Below are the code and all the weights of a small trained network. Each question names an input and a class and asks about switching units off, where a switched-off unit gives its printed mean instead of its output.

import numpy as np


def w(rows, s, z=0):
    codes = np.array(rows[::2]) - 128.0
    scale = np.full(codes.shape[1], s)
    scale[-1] = z or s
    return codes * scale


def f(y):
    return np.maximum(y, 0)


def log_softmax(a):
    a = a - a.max(-1, keepdims=True)
    return a - np.log(np.exp(a).sum(-1, keepdims=True))


def net(x, mask):
    res = np.array(x, float).reshape(1, 6) / 4 @ E
    y = f(res @ A[0][:, :-1].T + A[0][:, -1])
    res = res + np.where(mask, y, B[0][:, -1]) @ B[0][:, :-1]
    return log_softmax(res[-1] @ U[:, :-1].T + U[:, -1])


A, B = {}, {}
E = w([
[66,126,94,208,133,133,162,116,91,4,134,107],'x0',
[221,112,121,65,99,105,205,109,88,58,128,152],'x1',
[151,115,147,152,66,186,140,204,89,148,38,76],'x2',
[202,196,111,168,147,232,147,84,188,123,144,104],'x3',
[143,196,27,90,153,127,77,186,112,101,88,125],'x4',
[135,115,67,173,125,149,179,136,56,208,177,170],'x5',
],0.012)
A[0] = w([
[170,153,178,64,80,120,122,125,167,215,133,152,95],'N0',
[213,189,74,142,122,193,155,100,202,113,141,107,137],'N1',
[143,181,28,96,149,126,99,174,140,107,96,150,134],'N2',
[147,133,177,154,91,98,123,158,50,130,77,103,98],'N3',
[134,94,168,100,116,156,99,141,181,87,72,116,32],'N4',
[116,96,207,148,108,118,134,92,150,115,111,122,84],'N5',
[162,134,165,130,156,147,112,124,194,66,101,110,102],'N6',
[165,138,144,154,102,166,175,145,142,140,44,101,114],'N7',
[239,139,108,77,72,118,189,72,105,75,120,142,58],'N8',
[137,157,52,83,184,153,93,156,99,121,102,143,65],'N9',
[114,141,167,123,109,135,127,96,169,105,90,160,3],'N10',
[130,141,137,140,52,175,155,187,86,152,92,39,63],'N11',
[115,140,127,147,104,121,186,136,116,52,131,150,91],'N12',
[198,130,135,67,141,149,97,175,184,218,141,182,69],'N13',
[58,133,93,228,124,158,140,130,124,51,161,107,100],'N14',
[106,175,93,110,240,78,142,81,156,124,214,205,21],'N15',
[126,114,82,149,90,163,137,122,71,167,197,155,78],'N16',
[58,102,100,86,117,10,124,189,107,134,84,166,227],'N17',
[89,154,172,67,118,140,95,130,165,76,106,105,105],'N18',
[147,118,59,183,164,160,177,131,60,195,151,207,68],'N19',
[152,155,118,194,178,174,113,98,164,146,125,84,108],'N20',
[136,163,172,93,138,103,89,107,171,63,106,90,27],'N21',
[24,188,113,230,150,170,48,119,198,202,122,97,129],'N22',
[121,151,161,171,70,197,108,172,89,163,63,119,9],'N23',
[97,126,93,101,192,77,126,39,179,128,165,157,77],'N24',
[134,49,218,180,98,175,191,68,139,158,183,157,89],'N25',
[112,121,118,164,139,140,173,127,115,58,113,115,30],'N26',
[145,177,102,162,109,140,171,124,82,172,144,113,81],'N27',
],0.011,0.0032)
B[0] = w([
[33,162,95,95,65,131,165,80,164,99,59,142,214],'N0',
[144,31,57,136,220,44,91,23,123,152,108,121,230],'N1',
[126,116,183,171,96,255,40,100,170,37,123,79,216],'N2',
[161,127,162,107,194,124,173,114,184,140,137,150,175],'N3',
[169,175,136,140,118,85,106,129,85,163,135,168,174],'N4',
[161,132,146,161,127,160,77,113,110,76,125,65,171],'N5',
[164,139,125,148,120,87,103,146,56,159,97,131,185],'N6',
[154,132,119,178,171,138,193,146,149,111,146,135,189],'N7',
[113,58,125,30,40,199,152,205,162,219,247,95,229],'N8',
[129,153,194,197,97,195,80,124,124,14,119,69,196],'N9',
[146,164,115,159,122,122,149,125,97,142,107,94,149],'N10',
[182,156,135,174,218,177,181,167,157,117,149,205,199],'N11',
[85,128,88,119,62,149,151,104,160,141,122,154,180],'N12',
[55,162,80,75,81,114,170,78,153,82,73,169,226],'N13',
[55,139,79,86,57,136,181,108,161,124,26,182,211],'N14',
[169,173,172,106,215,134,187,170,164,94,136,172,225],'N15',
[174,169,145,157,110,77,89,111,94,186,105,104,187],'N16',
[153,41,76,146,178,74,109,38,131,133,139,104,235],'N17',
[124,164,144,145,107,67,66,183,70,198,116,163,183],'N18',
[187,184,141,181,76,71,91,176,24,201,97,99,217],'N19',
[159,50,96,180,146,100,83,90,149,129,113,166,193],'N20',
[173,189,158,171,102,84,105,167,44,202,111,136,186],'N21',
[138,91,104,46,63,172,120,161,158,195,231,119,255],'N22',
[149,132,159,97,163,120,192,170,167,98,137,124,192],'N23',
[207,143,165,119,159,149,189,191,180,98,123,169,207],'N24',
[89,134,166,184,153,190,43,126,132,28,102,43,226],'N25',
[101,129,111,114,79,118,194,132,139,122,70,137,174],'N26',
[109,170,144,133,153,71,130,121,65,169,119,134,175],'N27',
],0.0088,0.019)
U = w([
[44,190,82,113,50,123,183,93,162,100,18,209,97],'0',
[181,188,170,138,236,136,202,180,169,97,136,206,85],'1',
[166,232,139,162,99,64,90,153,44,176,101,130,113],'2',
[115,145,180,170,119,204,63,113,131,32,106,41,101],'3',
[103,63,124,82,58,153,132,179,155,181,231,137,254],'4',
[143,9,87,152,211,58,121,37,124,131,102,147,112],'5',
],0.011,0.0061)

Each question gives the input, the list of numbers given to net, and the class t.
The units are the neurons (one row each of A and B). Each row of codes is followed by its name. A weight is (code - 128) times the scale printed after its matrix; where a second scale follows, it is the last column's (A, B and U).
mask holds one flag per neuron, in row order. A switched-off neuron (its flag False) gives its mean, the last column of its row in B, instead of its output. The means were averaged over made-up inputs and are rounded, as every weight is.
A unit's drop is (log p(t) with every unit on - log p(t) with that unit switched off) / (log p(t) with every unit on - log p(t) with every unit switched off).
The circuit of an input: a set's keep is (log p(t) with only the set's units on - log p(t) with every unit switched off) / (log p(t) with every unit on - log p(t) with every unit switched off). Starting from the 12 units with the biggest drops (on a tie, the unit counted first), units are removed one at a time, each time the one whose removal leaves the highest keep (on an exact tie, the one counted first), for as long as the keep stays at least 0.8.
circuit, biggest first: the units of the circuit, biggest drop first
top k neurons: the k neurons with the biggest drops, biggest first
drop of u: that unit's drop, to one decimal
input [-1,8,6,3,6,-5], class 4: circuit, biggest first	[N8]
input [3,-7,-1,-8,6,6], class 5: top 3 neurons	[N17, N8, N25]
input [6,-1,8,4,-2,8], class 1: top 4 neurons	[N11, N23, N7, N3]
input [-6,-2,-1,8,2,0], class 5: top 2 neurons	[N1, N20]
input [-7,-8,-7,-5,-5,-8], class 2: top 2 neurons	[N8, N21]
input [-3,-8,-8,8,-4,3], class 1: top 2 neurons	[N15, N24]
input [1,3,6,5,-5,-1], class 1: top 3 neurons	[N11, N17, N2]
input [8,-1,-8,-8,-6,1], class 0: top 4 neurons	[N14, N1, N12, N11]
input [2,0,1,-4,-3,6], class 2: top 2 neurons	[N19, N1]
input [-2,5,-2,0,5,-4], class 3: top 3 neurons	[N22, N2, N9]
input [-8,-1,-2,-6,5,-1], class 0: top 2 neurons	[N13, N0]
input [5,5,1,7,-1,7], class 2: top 4 neurons	[N19, N17, N16, N27]
input [2,-8,-7,-1,6,-1], class 4: drop of N15	-0.1
input [1,2,-5,-4,7,3], class 3: circuit, biggest first	[N2]
input [-8,6,-3,-2,-5,-6], class 0: drop of N0	1.7
input [1,-6,-6,-7,5,-7], class 2: drop of N18	1.6
